<100> [ 37 -37  62   1 100  73  -5  34 -23  25   9  68 -25  17  19 -66  48  49
 -19 -23  -5 -46]
<100> [  41 -157 -139  -26  186   71 -136   95  -43 -206  -87   -1 -215   84
  -39   34   85  -52  -59   36  -13 -132]
<99> [-131    4  100  -16 -146  -59  108   32   74   76   12    5   90 -134
  -11  -37  -65  -51  100    8  142  200]
<88> [ 104  110    2   14  -77 -114   -8  -91   -8  126   35   79   -4  -71
   44  -95  177  -18  -52 -101  -50  -29]
<100> [ -23   26  -52   53   84  -73   -4   53    0  -68   11   50  -53 -117
   79  -13  176  -92   63 -108 -176   37]
<99> [ -51  167  -14   21    3  -62  -37  -23  -63   59  -18   39   45 -122
  -31  -75   43   61   12  -28   -6   65]
<100> [  -3   51    7   -6   -9  -78  -13 -116  -14   98   22   14   73  -32
  -82  -67  -42   10   92  -62  128   80]
<92> [  46  -19   41  -30   -5  -51  138  -94   -2   89   71   50   35   25
 -126 -133   -4  -71   46  -63   26   77]
<88> [ -30  -86   24  -28  158   46  117   51   13  -72  112   29   37  123
 -192  -43 -115  -96  177  -31  -41   73]
<99> [ 108  -34  -64  -42   44  -85   12   21  -70  -18  -47    2 -135  -28
   -8  -65   41  -50 -138   37  -21  -39]
<91> [  39  -35  -57    9   75   96 -228   36   -9  -41  -67   30 -154  -60
   92   31   98   93  -52   44   72 -122]
<92> [ -75   68 -157   71   47   64 -203   42  -11  -95  -43   39  -67   65
   84   38  258  106  -57   30  -56 -192]
<88> [-183   51  -41   69  147   88   77   22 -139  -99  -84  -31   78   21
  -32   63  -55   44   69  -20 -114   20]
<100> [  50 -136   95  -25    8  121  183  -17   13  -32   75   -8   45  139
  -66    1 -108  -45  -31   37  -16  -18]
<91> [  24   72  -21   37  -27 -157  234   -7   45  -19  195  -22  125  130
  -58  -26  -22 -175  110 -127 -324   48]
<92> [ -54 -182    8    6  129  138   23  108   60 -147    4  -42   -7  187
   16   69  -33    7   16   46  -56  -57]
<91> [-12  63 -33  33 -33 -31  98 -18 -28 -10  82 -20  62 -57  51 105 -51 -35
  30  83 -45  10]
<91> [ -25    1   32   -5  -17  142 -115   27  -64   21 -129   19 -120  -65
   10  -71   -6  115  -95    4   71  -64]
<91> [  99 -166 -127  -11  287  150  -68  108  -66 -202   27   25 -192  289
  -96  -37   49   -7  -64   22 -151 -255]
<99> [-28 -94  85 -42 -76 117   5 108  49 -14 -30 -16 -16 -30  76  84 -75  62
 -95 198 169 -10]
<91> [  24 -215   56  -31   72  122  -73  120   99 -102   68   12  -25  106
   44   68  -43   18   10  127  210  -78]
<88> [ -74   98 -241   98  123   40 -222 -115 -156  -62  -90   12 -104  -31
   29   50  141   91   48  -34   26 -172]
<88> [-102  -71   42   15   87   84   14   10   31  -92  -68   -1   89   38
   -9   80   62    3   49  -29   -7   67]
<100> [ 139   70   98    5  -58  -36   82  -20  -12  169   70   63  -20  -87
  115  -92   38   26  -84  -36 -109  -30]
<99> [  15 -112  -20  -67   35  -42  164   -2    7  -45  -25  -58   -9   31
  -80   98  -99 -136   23   80  -22  105]
<91> [  14  123   27    9   16 -158  127 -102  -45   66   22   -2  126 -104
  -61  -30  -27  -80   82 -126 -120  174]
<88> [ 145   34  -65  -22   92   14 -153  -33  -44  -11   46   97  -86   40
  -71  -24  120    6  -21  -13   40 -144]
<100> [  19   58  181    1 -101   13  211 -108   49   93   59  -21  245   34
  -23   74  -98  -31   44  -82 -124  129]
<92> [ 101 -114  138  -57  -22  -30  218   17   71  -10   90   17   41  -25
  -41  -18  -50 -161   -7  -13  -63  135]
<100> [ -97  149  205    0 -211  -15  156 -103   57  248   -4  -74  310   16
   19   45 -218  130   53  -14   30  165]
<92> [ 153  -89    9  -40  155  112 -104    9  -92   17  -15  102 -232 -130
   -9 -162   47   70 -121   63  122  -80]
<88> [-112  143 -111   39   34  -79  110 -149 -103  -56  -19  -43  156   -9
 -146   93  -21  -69  110  -40  -92  112]
<91> [   2  -45    2  -11  184  112  -89   37  -79   16  -93   -8  -61  147
  -43  -39  -82  123    5  -39  -20 -102]
<99> [ 84   3  94 -50 -61 -54  78 -66  31 111  21  23  53 -10 -53 -55 -23 -33
 -16 -39  32  78]
<99> [  -5  140   66   59  -83   63  214 -145  -92  173  111   35  138   66
  -24  -81  -69   73    5  -37 -109  -52]
<100> [ -47   34 -144   12    5   21 -190   60   25  -95   32  -18  -85   47
  -39   31    2   34   49   69   49  -99]
<99> [ 159   41  126  -48   -7 -209   73   -1   77  175   81   73   17 -193
   64 -104   56  -91   36 -100  -59  179]
<100> [ -4 -27 158  12   5  21  81  32  13  90   2  15  58 -48  81 -55 -69  27
  31 -87 -22  67]
<100> [  -5  -15  150  -54 -154  -57 -105   90  133   52  -95  -58   61  -76
   95   84  -83   16  -11  -25  116  109]
<100> [  94   89  136    4 -146   18  135 -147  -64  226   33   -4  104  -60
   74  -31 -133  103 -101   30   56  -10]
<92> [ 108 -160  109  -66    8  -18  -86   15   39   56  -32   84 -197 -301
   30 -217   39  -31  -56  -11  281  139]
<100> [  20   58   52  -31  -79  -48 -148    3  -73  159 -100   19  -63 -178
   67  -91  -79  133  -75   45  303   -4]
<92> [  84  -74  201  -63  -27   -7 -135   27   23  117 -115   57  -51 -178
   50 -166   -7   79  -93  -82  266   90]
<99> [ 46 -50  23   1  10  57 -54 135  75 -22  47  28 -82  28 121  12  68  31
 -56  57 -73 -97]
<88> [ 147   47 -135   11   85   79 -206  -45  -86   -5   65   88 -131  221
  -84  -64  113   73  -48  -33    7 -338]
<91> [  53  -22    6   30   37  146   67   80 -124   30  -42  -21 -113   99
  145   55  -85   85 -133   64 -161 -234]
<99> [  88 -171  -13  -56  109   83 -265  137  130 -190  -44   28 -145   95
  -16   26  148  -20  -55  -11   43  -90]
<88> [ -47  -43   82  -12  -28  -20   20   87  108   44   26  -42   28  -59
   78    8 -104   17   69   30   11  120]
<99> [   4 -150  108  -27    1  132  -98  101  168 -128  -32  -11  -17   52
   25   33   59   -2  -33  -32  -31   29]
<88> [ 115  261  -63   47  -90 -121  167 -198 -162  161  132    8  136   96
  -61   -6  -63   -7  -19  -58 -179 -125]
<99> [  -2   72   52   36    8   39 -117  -10   40   43   46   39   38  -79
   54  -14   24   79   72  -59    6   10]
<92> [ -65  -87  -65  -14  127  136   72   51 -144 -142 -107  -46  -54    2
  -18  135  -94   29  -98  213   64  -46]
<88> [  8   0  82  11   6  52 -94   4  56  78 -26 -48  88  99 105  66 -78 148
   1 -11  20 -51]
<92> [  6 -32   5   5 -59 -43 186 -41 -13  16  48  -7  38  68 -22 -70  12 -60
 -62   5 -46   5]
<92> [  66  -90  -14  -43  130  140   55   66 -156  -86  -79   40 -156  -58
  -16   -7   -5   32 -204  190   54  -88]
<88> [ 135  -91 -148  -34  241   91 -632  152   22 -169 -241   34 -340   18
  115   26  279  177 -168  -22   88 -269]
<99> [ -31 -166  144    9  -22  161  102   64   80   15   70   53  -43  -95
   96  -28  -29  -17   50   42   83   48]
<91> [  95    8  -19  -67 -125 -212  -57  -95   12    6  -55   80  -99 -338
  -68  -42  165 -228   12  -81  208  190]
<92> [ -15  -23   81    5   53   76  155  121  -50   10    4   10   -3   51
   53  -45  -50   42  -87   49 -142  -37]
<92> [  95  -74   84  -31  -76  103  275  -25   30   47  140   47    4  141
  -68  -65   -6  -75  -83   56 -140  -51]
<99> [  30 -119    7  -32   61   73   65   42  -24  -70  -26  -10  -98  -57
    2   21  -44  -38  -62  101   15   22]
<91> [  60    6 -120    2  121   20  -33   12  -85  -80    8   24 -135   28
  -64    9   31  -59   13  -13 -125  -98]
<91> [ -50 -100  283   10 -101   87  219   96  126   57   60  -33  210  -18
  187  133 -153    4   32   34   -6  119]
<99> [ -42  -46  197  -31 -251   65  -74  -28  102  153  -11   -1  110  -91
   81   21 -134  109    3   73  434   51]
<88> [ -66  137 -108   53  -59  -30   -4  -74  -61   32  -30  -28   24  -27
   41   81   37   30   16   14  -77  -42]
<91> [-106  -49  -49   16   38   52  -70   40   42  -80  -70  -30  -19  -31
   54   64   64   47    0   74   37   31]
<91> [  49  -47  192  -91  -32 -160  138  -39   41  117   25   45   24 -245
 -178 -236 -148 -169  135 -174  136  365]
<92> [  48 -259   49  -50  152  212 -341  227  105 -141 -114   54 -246   98
   71  -82  128  127 -123   25  170 -175]
<100> [ -86   -7  127   19 -111   57  150   -8   13   78  -34  -37  132  -29
  107   65  -77   61  -40   60   38   62]
<91> [ -72  152 -208   50   76  -75   15  -62 -207  -22  -33  -55    6  161
 -121  -33  -74   41    4  -15  -89 -139]
<92> [ -88   18   84   46 -188   19  -79   29  137   82  -14    5   24  -85
  168  -44   98   75   -2  -55   43   26]
<88> [ -65  -76   55   -7   23  -32   65  -25   -8  -15  -63   53  -28 -286
   14  -58   79  -84   38  -13  150  219]
<91> [  71  -67   -3  -68   43  -63  -79  -15   44   29  -23   42 -104  -47
 -105 -101   37  -71   51  -69   90   79]
<100> [  80  -21 -113  -24   40  -81 -157  -38  -86  -48  -59   -2 -144  -46
  -59 -121   30    8 -108    5  168  -65]
<99> [ -52  211 -120   16  -11 -222   33 -143  -95   80  -96  -89  141   22
  -66   64  -31   -4   46  -86 -124   86]
<92> [ -14 -123 -135  -34  200   44 -168  125   29 -207  -34   31 -170   64
 -101    8  118  -61   45   29    4  -44]
<92> [   5  -57  209    2   -9  159  117  105   53   67   37   -9   78   43
  126   60 -145   82  -12   36  -89   -5]
<88> [  -2   88   91    8 -116  -37  159   34  -17  107   41  -12   77    7
   44  -56  -82   21  -61   -1 -108   13]
<88> [  95  -55   36  -66  112   51 -186   69  -28  -14  -61   70 -129  -22
  -72 -108   22   58  -64   -5  151  -48]
<100> [  7  13 -95  11 115 -19 -84 -18 -55 -93 -43  26 -54 -20 -48  14 107 -37
  17 -48 -38 -22]
[ 135   -5  -82   -8   42   70 -186  124   19  -81   36   59 -134  211
   49   21  179   54 -153   47  -99 -313] => <92>
[  66   16  -76  -50   51  -31 -326   95   28  -40  -99   -7 -174  -85
   24  -12   45   86  -71   47  102  -49] => <88>
[  49  120   88    0 -180 -199  290 -127   79  194  157   -8  163  -57
  -24  -61  -54 -144  102 -116 -197  199] => <100>
[  93 -127   60  -93   82   18  103   79  -21  -35    9   35  -86   22
 -124  -62  -77  -97  -42   50   35   41] => <92>
[ -24   75  -32   60   23   78 -143  -25   -6    4  -20    2    7    6
   90   43   69  127   -3  -21  -49  -98] => <92>
[ -5  64  96  30 -77  18  79 -18 -53  80 -63 -15  77   2  95  -4 -16  65
 -98 -57 -81 -30] => <91>
[ 117  -71   90  -32  132   -4 -113  172  220 -136  164   88   31   83
   -9   33  159  -99   99  -90 -171   27] => <99>
[ 167 -159  111  -84  -40    2  -11   25   55   -8   -5   69  -65  -34
   16  -49   97  -55 -169   56  199  -16] => <100>
[  81  -40  -99  -38  137  -60 -358   78   66 -115  -44   96 -169  -46
  -42  -51  252  -27   24  -76  120  -54] => <92>
[  26 -176  192  -71   15   68  156   57  -17   36  -91   10  -45 -118
    7  -79 -112  -33  -86   26  116  141] => <91>
[ 179  -56  102  -50   70   87  -55   22 -121  101  -63   82 -164  -29
   14 -231    0  134 -245   16  114 -134] => <92>
[ -36   78  -22   26 -144  -19  -69  -37   68   97    4  -26   33  -41
  123   40   49  105  -38   79   54  -23] => <91>
[  10   17  -58   51  243   71 -155  -23 -144  -72 -135   49  -57  -30
   52   39  141   80  -18  -94  -53 -103] => <88>
[-129  233  -38   76 -140    1 -153  -72  -32  127  -31  -69  174   29
  107  139  -96  221   51   43   99  -93] => <99>
[ -38  -25  -36  -45  -78 -249  -26   11   45   -9 -168  -84  -29 -148
   26   22   24 -137    7  -87   48  200] => <100>
[-153  100  -99   73   65   56   88  -18 -116  -30  -75  -72   78   40
   64  146  -34   91   -1   87 -158  -37] => <99>
[ -64   54   -9   24  -67 -168   91  -65   44   32   49   11   83 -157
   -6   12   42 -151  170 -105   -9  191] => <100>
[ -11 -175  331  -65 -221   72  439   82  183   73  110  -19  196   47
   35   36 -158 -134  -30   65  -47  204] => <91>
[  -9   73   12    5  -30   11  -26    9  -49   83   53   59  -15  -61
  -18 -112  -21   79  -11   52  126  -31] => <100>
[ 43 -51  -3 -74 -94 -98  22  37  31  49 -62 -32 -43  31  -1  11 -20 -42
 -90  75 101   8] => <99>
[   3 -119  -68   -9  108  128   -7  106   21 -166   54   -9  -80  127
  -23  113  -20  -40   15  119  -53 -108] => <99>

(59) [  -7  203 -157 -100  -14 -262   23  187  -30   55 -135  -39 -101  -75
 -173  -34  -71  -30 -236 -105  -29   40]
(56) [  52 -144 -101  -11 -184  -52 -118   44   51  168  -91   56 -109  -11
   49   -1 -135   27  -82  -81  -10  -77]
(56) [ 137 -283   60   52  -91   31 -103    3   88  -15   64  102  -26   11
  192    0  -86   49  -14   21   49 -126]
(54) [   8  100  -70  -51    0  -89   91   78  -58   18 -101   12   73  -59
 -104  -29   14   12  -41   12   -9   60]
(56) [ -74  182  -23   19   98  -32    8  -19  -48 -134   10  -41  -13    1
  -92  -39   66  -62    5  -25  -65   -8]
(54) [ 217 -315  150    4   15   94  -80 -119   -2  -17  195  138  171   60
  244   29  -55  183  168   95   58 -111]
(48) [  -3  -40   13   26  -26    8  -13    3   33   36  -46  -22  -52   10
   -4   15  -58 -108   40  -55    9  -49]
(48) [-168  124  -50   -3   75  -33   65   20   17  -93  -61  -31  -99   41
 -137    7   22 -190 -120  -67  -56   73]
(59) [ -54 -202  171   96  171  156  -75 -249   71 -357  292   80  -49  206
  192   65  -15 -119   64   24  -51 -112]
(59) [-116  -17   61   76   28  162   14  -87   28  -10  -12  -39  -13   45
  -18   20   67 -141  136   -9  -10   12]
(46) [  -4   24   -5 -131  -60   76    9 -135  -58  215   -9   20  111   29
   10   60  -83  -21   66  -74  -23   -5]
(59) [  11 -146  140   10  120  117   89 -250  -13 -263  182   84  122  150
  141   92  -74 -116  145   61  -28  -67]
(54) [ 198  -42  -45  -50   23 -147   27   96 -106   96  -62   79  174  -36
  -33  -60  -37  250   60   65   27   13]
(59) [  75 -235  151  -37   55   69   -8 -156   44  -31  155   52   33  129
  154  122 -163 -124  110  -39   36  -93]
(59) [  37   21  -96   11  -80 -174  -16  221   38   22  -99  -50 -126 -123
  -74  -21   -2    7 -107  -10   39   25]
(46) [ -28  196 -160   45 -106 -128   24  203  -15   88 -241  -66  -82 -135
 -157 -115   50   42 -123  -15  -11   36]
(48) [-112  128 -127  -95  -55  -18  145  -12  -67  201 -242    6   59   20
 -186   12  -73 -124  -29  -87  -55  103]
(46) [  4  37   9  76 -15  43  43  53  -4 -13 -86 -13  46 -58 -26 -69  83  15
  47  55  20   3]
(48) [ 140  -31   87   78   74   34  -19   15  -41  -23    5   53  148   -7
   54 -115   55  159   98   75   32  -79]
(54) [ -68   49   57   88  112   76  104  -52  -24 -228   42  -20   67   14
  -25  -11  129  -42  113  110  -13   48]
(59) [-227  193  -70    4   56   58  121   33  -23   45 -169  -44   -6   10
 -219  -34  129 -137  -58  -30  -51  170]
(48) [  5 -37   5   1  37   1 -15 -43 -11 -52  38  40  15  44  17   2 -14   9
   9   1 -25 -16]
(48) [-136  237   39   45  141  -28   49  101   26 -212   32 -121  -88  -73
 -124  -33  171 -174  -79   -8   -1   55]
(59) [ -24 -101   -5  -28  -99   17  -18    3   70   87  -32   -6  -86   -4
   27   70  -91 -148  -24  -76   20  -24]
(56) [ 205 -357  220   50   48  197   57 -305  -22 -175  255  137  254  157
  334   90 -101  161  299  200   52 -113]
(59) [ -33  -36 -105    8 -118   -3   23   25   -4  289 -240  -13  -44   43
  -96   -5 -112   -8   32  -74   -7   38]
(56) [ 44 -68  91 -39   2  82 -54 -94  22 -20 124  49  51  18 125  23 -27 -31
  -1 -23   8 -86]
(56) [ -13    1 -116   -5 -276  -20 -132  194  109  424 -238  -71 -206 -115
  -33  -48  -68   -3 -183 -146   56  -18]
(48) [ -53  146  -42  108  119  -44   61    0  -73 -164  -82  -40   13   27
 -135  -76   70  -16  111   34  -65    4]
(46) [  -1  -61  -67  -25 -253  -54 -129  123  147  261  -99  -89 -275  -77
   52   50 -158 -116 -181 -157   59  -75]
(54) [ 112  -50  155  -22   99   95   88 -185  -58 -128  123   67  221   68
  129   22  -59  -19  157   56   10 -101]
(54) [  13   16 -123  -32 -123 -137 -100  132   32  197 -110  -52 -167  -51
  -64    1  -90   15 -102 -108    4  -10]
(48) [  25  -69   41    8 -183   78 -123   -3  114  236    8  -96 -162  -28
  135   47  -97  -17  -39  -79   75  -84]
(46) [149 -93  64 -46  15  15  -4 -37 -42  46  46  96 167   7  91 -23 -43 116
  48  32  27 -61]
(46) [ -76   10  175   93  142  120 -158  -91  102 -215  278  -89 -164   64
  128   22   97  -92   -6  -26    9  -92]
(56) [ -17  -79   -5  -83   51  -19   27  -75  -20 -131   97  103   60   48
   19   64  -32  -69  -31   -4  -47   16]
(46) [-146  -10  -84   16 -104  -39  -65  127  128   90 -133  -49 -263  -24
  -89   19  -46 -249 -189 -157   -9   10]
(46) [-125  253   17  -62  213  -61   92  -67  -49 -217   35   -3    8   83
 -124  -19   -7 -217 -144  -97  -93   -3]
(56) [  35  172 -218 -177 -126 -305   15  196  -56  124 -108  -50  -80 -155
 -153   38  -88   29 -183  -81  -17   71]
(48) [  -8  133   37   78   63   28   85  -17  -29 -191   43  -47   52  -25
   20  -55  113   92    8  131    5   23]
(46) [  22   13 -356 -174 -289 -306   51  163  -54  348 -353   44 -101  -63
 -189   44 -276   16 -192 -141  -59   76]
(48) [  25   42   63  130  105    5 -131  156   49  -39  -38   18  -46  -39
  -34 -183  137   23  -88  -37   15  -86]
(54) [-100  193  -89  -71   26  -50   51   52  -52   69 -142    5   24  -30
 -177  -49   27 -115 -100  -98  -63   51]
(59) [ -99   42  -32  -21   77  -83   35   61   31 -226   79    1  -90  -13
  -55   36   67  -99 -149   15  -27   82]
(56) [-107   27   98   78  232   58   70 -161  -20 -367  156   -8   10  134
  -12   42   56 -161  123   43  -65   -6]
(59) [  74  -51 -143  -87 -114 -189   94   53  -30  -11  -87   63    0  -22
  -13   49 -163   40 -112   18  -16   27]
(54) [  18  241 -171 -165 -156 -161   18  188  -48  295 -255    4   21 -167
 -164  -83  -63  -38 -244 -156  -18    5]
(48) [ -50 -148  -54   18 -124  -21  109   12   86   42 -129   -3 -125   58
   11   87 -161 -133  -79  -10   28   48]
(54) [ 121 -176   28  -43  -11  -14   -1  -85  -17  -36   55  126   98   60
  111   30 -131   26   32    7   -7  -86]
(56) [  -4  172  -87  -44  -47  -70   76  102  -58   63 -100  -40   55 -111
  -98  -45   73   93  -59   44    6   89]
(56) [-136 -111  -17  -11  184  -31   52 -182  -19 -372  187   89  -45  198
  -12  125  -35 -124   15   29 -116   67]
(59) [ -61  -78   11   42  -42   61  -36  -12   61   30  -15  -29  -93   16
    7   40   -9 -113   44  -39    7   -8]
(54) [ -16   59  -26  139 -124  -13 -172  192  107  286 -161 -198 -275  -81
  -57  -71   16    9    5 -104   75  -52]
(46) [  30 -168  171   82  155  118  -32 -188   17 -258  278   16   31  135
  173   72   28   44  179  109   11  -46]
(46) [ -84   79  -99    1 -113  -52  -70   74   68  179 -168  -53 -204    2
  -75  -29 -105 -131 -180 -168  -27  -43]
(56) [  36  -58  -34 -136  -67  -23   17  -17  -26  125  -32   81   88  -23
   -7   52  -92  -75  -17  -72  -11   -8]
(56) [-138  249 -150  120   60 -144   83  257  -27  -53 -300  -91 -100 -104
 -326 -140  150 -126  -41  -30  -43   97]
(59) [-105  222  -94  -10   19  -70   52   79  -39   34 -142  -71  -45  -46
 -182  -45   47  -86  -58  -61  -44   60]
(54) [ -71 -211   85 -112   28  128  -46 -240   50  -51  187  116    1  158
  127  157 -136 -233    1 -110  -53  -57]
(54) [ 29   1  -7 -15 -46 -27 -79  -7  18  71  27 -36 -74   0  37  18 -64  12
 -12 -55   4 -57]
(48) [  64 -246   -7    0  -49  -71   -1   -5   53 -129  135   27  -79   28
  121  127  -78   67   18   96   40   36]
(46) [  88    1  -13 -115   26  -62  130    3  -96  -26    8   78  216  -49
  -24   27    0   66   46   76    9   65]
(54) [ 32 -83  25  51  15   6 -13  -2  14 -24  20   1 -14  30  34   4  -6  51
  56  39  20  -6]
(46) [  10 -104   -1   40  -19   -3  -54   32   51   33  -42   40  -67   38
   19  -22  -50  -29  -50  -43    3  -42]
(48) [ 89 -98 -34 -26 -56  11 -60 -32 -44 137 -40  96  95  18  35 -34 -50 129
  52  -8 -19 -45]
[  16   -1   -4  -24 -109   37   84   17   16  246 -168  -37   21   -5
  -16   11 -101  -38    3  -37   54   17] => (48)
[ 46 -54 -24  10  62 -20 115 -80 -92 -65 -70  91 158  80 -40 -10 -59  34
 132  56 -44   8] => (48)
[ -32   88   -1  -33  108 -103   -8   57  -12 -117   87  -54  -57  -20
  -72   31   47  -46  -27  -17   -8   43] => (59)
[   8 -168  -18 -109  -26  -55  -11  -13   30   -6   51   90  -15   25
   21  106 -112 -139  -47  -72  -11   -1] => (46)
[ -33 -129  -40  -44   -6  -71   91   -1   31  -33  -30   38  -53   74
  -23   98 -123 -108  -54  -13    0   69] => (46)
[-128  198  -85   53  -73   15  -52  115   18  114  -87 -150 -137 -109
 -114  -47  162   49  -37   -2    3   93] => (46)
[ -62   52   59   50   96  105   62 -141  -33 -112    7   16   73   90
   -5  -21   15  -86   86    7  -49  -33] => (59)
[-50  47  51  92  80  61  28 -68   8 -84 -23 -28 -23  82  -9 -38  -3 -69
  39  -7 -22 -43] => (54)
[ 157 -167   -5    1  -72  -32  -64   20   -6   64    2   93   64  -13
   99  -26  -70  149   29   31   25  -76] => (56)
[ 190 -149   56  -11  -10  -19 -154  -39  -12   65  104   80   56   26
  146  -27  -90  160   60  -20   16 -154] => (56)
[ -81  117    9  -57   37  -10  106  -22  -11 -165   94  -59    9  -48
  -23   76   69  -89  -28   52   -1   86] => (48)
[  66   87   52  -32   65  -41  -83  -35  -36 -156  248  -59   10  -56
   88   28   82  139   41   65    6  -33] => (46)
[  59 -190  184  125   37  208 -139 -165   77  -19  140   37  -10  128
  219  -27  -31   26  105   -1   26 -171] => (54)
